Here is a tiny trained network, its code and every weight. The questions are about switching its units off for an input and a class, where a switched-off unit gives its printed mean instead of its output.

import numpy as np


def w(rows, s, z=0):
    codes = np.array(rows[::2]) - 128.0
    scale = np.full(codes.shape[1], s)
    scale[-1] = z or s
    return codes * scale


def f(y):
    return np.maximum(y, 0)


def log_softmax(a):
    a = a - a.max(-1, keepdims=True)
    return a - np.log(np.exp(a).sum(-1, keepdims=True))


def net(x, mask):
    res = np.array(x, float).reshape(1, 3) / 4 @ E
    y = f(res @ A[0][:, :-1].T + A[0][:, -1])
    res = res + np.where(mask, y, B[0][:, -1]) @ B[0][:, :-1]
    return log_softmax(res[-1] @ U[:, :-1].T + U[:, -1])


A, B = {}, {}
E = w([
[122,55,182,75,127,250],'x0',
[57,86,57,208,46,181],'x1',
[43,215,174,192,185,208],'x2',
],0.015)
A[0] = w([
[44,176,177,158,153,139,91],'neuron 1',
[123,116,109,152,155,121,254],'neuron 2',
[119,97,104,112,174,145,189],'neuron 3',
[127,94,90,137,112,127,132],'neuron 4',
[134,87,151,96,154,205,81],'neuron 5',
[78,97,72,157,75,137,108],'neuron 6',
[105,102,84,132,139,67,118],'neuron 7',
[127,83,93,171,87,155,107],'neuron 8',
[104,200,140,112,200,171,94],'neuron 9',
[214,90,58,70,41,114,170],'neuron 10',
[204,180,206,59,249,94,104],'neuron 11',
[122,179,102,169,162,51,109],'neuron 12',
[93,121,51,191,74,167,119],'neuron 13',
[103,170,140,162,185,156,118],'neuron 14',
[55,130,96,195,97,156,97],'neuron 15',
[76,168,158,200,157,160,163],'neuron 16',
[115,148,87,155,132,89,80],'neuron 17',
[150,125,106,124,109,113,139],'neuron 18',
[188,77,116,76,82,82,85],'neuron 19',
[115,83,146,59,73,147,100],'neuron 20',
[93,177,75,107,126,71,89],'neuron 21',
[114,105,158,81,128,168,118],'neuron 22',
[132,110,132,183,58,136,88],'neuron 23',
[120,147,50,186,168,80,140],'neuron 24',
[164,162,161,158,124,93,116],'neuron 25',
[101,83,169,102,105,173,150],'neuron 26',
],0.015,0.017)
B[0] = w([
[85,103,161,140,87,87,187],'neuron 1',
[201,255,61,129,142,102,200],'neuron 2',
[154,182,99,174,157,138,163],'neuron 3',
[122,142,112,97,130,120,159],'neuron 4',
[139,77,145,184,148,168,174],'neuron 5',
[100,116,80,90,158,140,182],'neuron 6',
[103,130,167,156,146,131,170],'neuron 7',
[133,113,137,102,155,122,170],'neuron 8',
[91,127,194,111,106,117,188],'neuron 9',
[104,174,203,129,94,72,236],'neuron 10',
[108,117,89,70,204,149,251],'neuron 11',
[130,93,128,174,140,165,198],'neuron 12',
[109,126,95,93,180,141,199],'neuron 13',
[99,138,182,113,74,72,181],'neuron 14',
[104,119,128,95,163,126,186],'neuron 15',
[130,164,190,118,72,93,208],'neuron 16',
[128,58,140,149,124,176,159],'neuron 17',
[124,149,143,143,105,102,159],'neuron 18',
[79,109,183,109,79,96,197],'neuron 19',
[108,113,145,171,140,121,164],'neuron 20',
[114,83,150,169,132,163,172],'neuron 21',
[159,94,109,190,151,137,166],'neuron 22',
[106,92,114,94,152,154,159],'neuron 23',
[152,103,131,178,155,157,197],'neuron 24',
[135,82,107,139,155,157,161],'neuron 25',
[150,129,132,166,140,149,180],'neuron 26',
],0.014,0.03)
U = w([
[78,121,166,107,79,103,107],'0',
[94,97,108,43,173,147,108],'1',
[122,72,136,219,139,159,102],'2',
[176,254,105,149,138,120,255],'3',
[149,147,95,114,96,133,97],'4',
[135,98,130,124,75,150,106],'5',
],0.022,0.0098)

Each question gives the input, the list of numbers given to net, and the class t.
The units are the neurons (one row each of A and B). Each row of codes is followed by its name. A weight is (code - 128) times the scale printed after its matrix; where a second scale follows, it is the last column's (A, B and U).
mask holds one flag per neuron, in row order. A switched-off neuron (its flag False) gives its mean, the last column of its row in B, instead of its output. The means were averaged over made-up inputs and are rounded, as every weight is.
A unit's drop is (log p(t) with every unit on - log p(t) with that unit switched off) / (log p(t) with every unit on - log p(t) with every unit switched off).
The circuit of an input: a set's keep is (log p(t) with only the set's units on - log p(t) with every unit switched off) / (log p(t) with every unit on - log p(t) with every unit switched off). Starting from the 12 units with the biggest drops (on a tie, the unit counted first), units are removed one at a time, each time the one whose removal leaves the highest keep (on an exact tie, the one counted first), for as long as the keep stays at least 0.8.
circuit, biggest first: the units of the circuit, biggest drop first
most important unit: the unit with the biggest drop
k most important neurons: the k neurons with the biggest drops, biggest first
drop of u: that unit's drop, to one decimal
input [2,-5,-7], class 0: most important unit => neuron 10
input [-4,-6,6], class 0: 4 most important neurons => [neuron 14; neuron 16; neuron 9; neuron 1]
input [6,-6,-6], class 0: 4 most important neurons => [neuron 10; neuron 19; neuron 13; neuron 24]
input [8,8,2], class 1: 3 most important neurons => [neuron 13; neuron 6; neuron 15]
input [-4,-4,3], class 1: 4 most important neurons => [neuron 11; neuron 10; neuron 5; neuron 22]
input [0,-8,8], class 0: 2 most important neurons => [neuron 14; neuron 9]
input [7,-2,6], class 2: 3 most important neurons => [neuron 5; neuron 22; neuron 10]
input [7,-4,6], class 2: 3 most important neurons => [neuron 5; neuron 22; neuron 10]
input [-7,-8,-7], class 1: 4 most important neurons => [neuron 11; neuron 16; neuron 25; neuron 14]
input [-7,-6,-5], class 2: 2 most important neurons => [neuron 12; neuron 21]
input [-7,6,8], class 0: 2 most important neurons => [neuron 16; neuron 14]
input [-3,0,3], class 3: 4 most important neurons => [neuron 19; neuron 2; neuron 10; neuron 5]
input [-6,-8,8], class 0: 3 most important neurons => [neuron 14; neuron 16; neuron 1]
input [-5,-6,1], class 1: circuit, biggest first => [neuron 11]
input [2,6,-5], class 1: drop of neuron 1 => 0.2
input [-3,4,-2], class 1: drop of neuron 6 => 0.1
input [-1,1,-1], class 3: drop of neuron 16 => 0.0
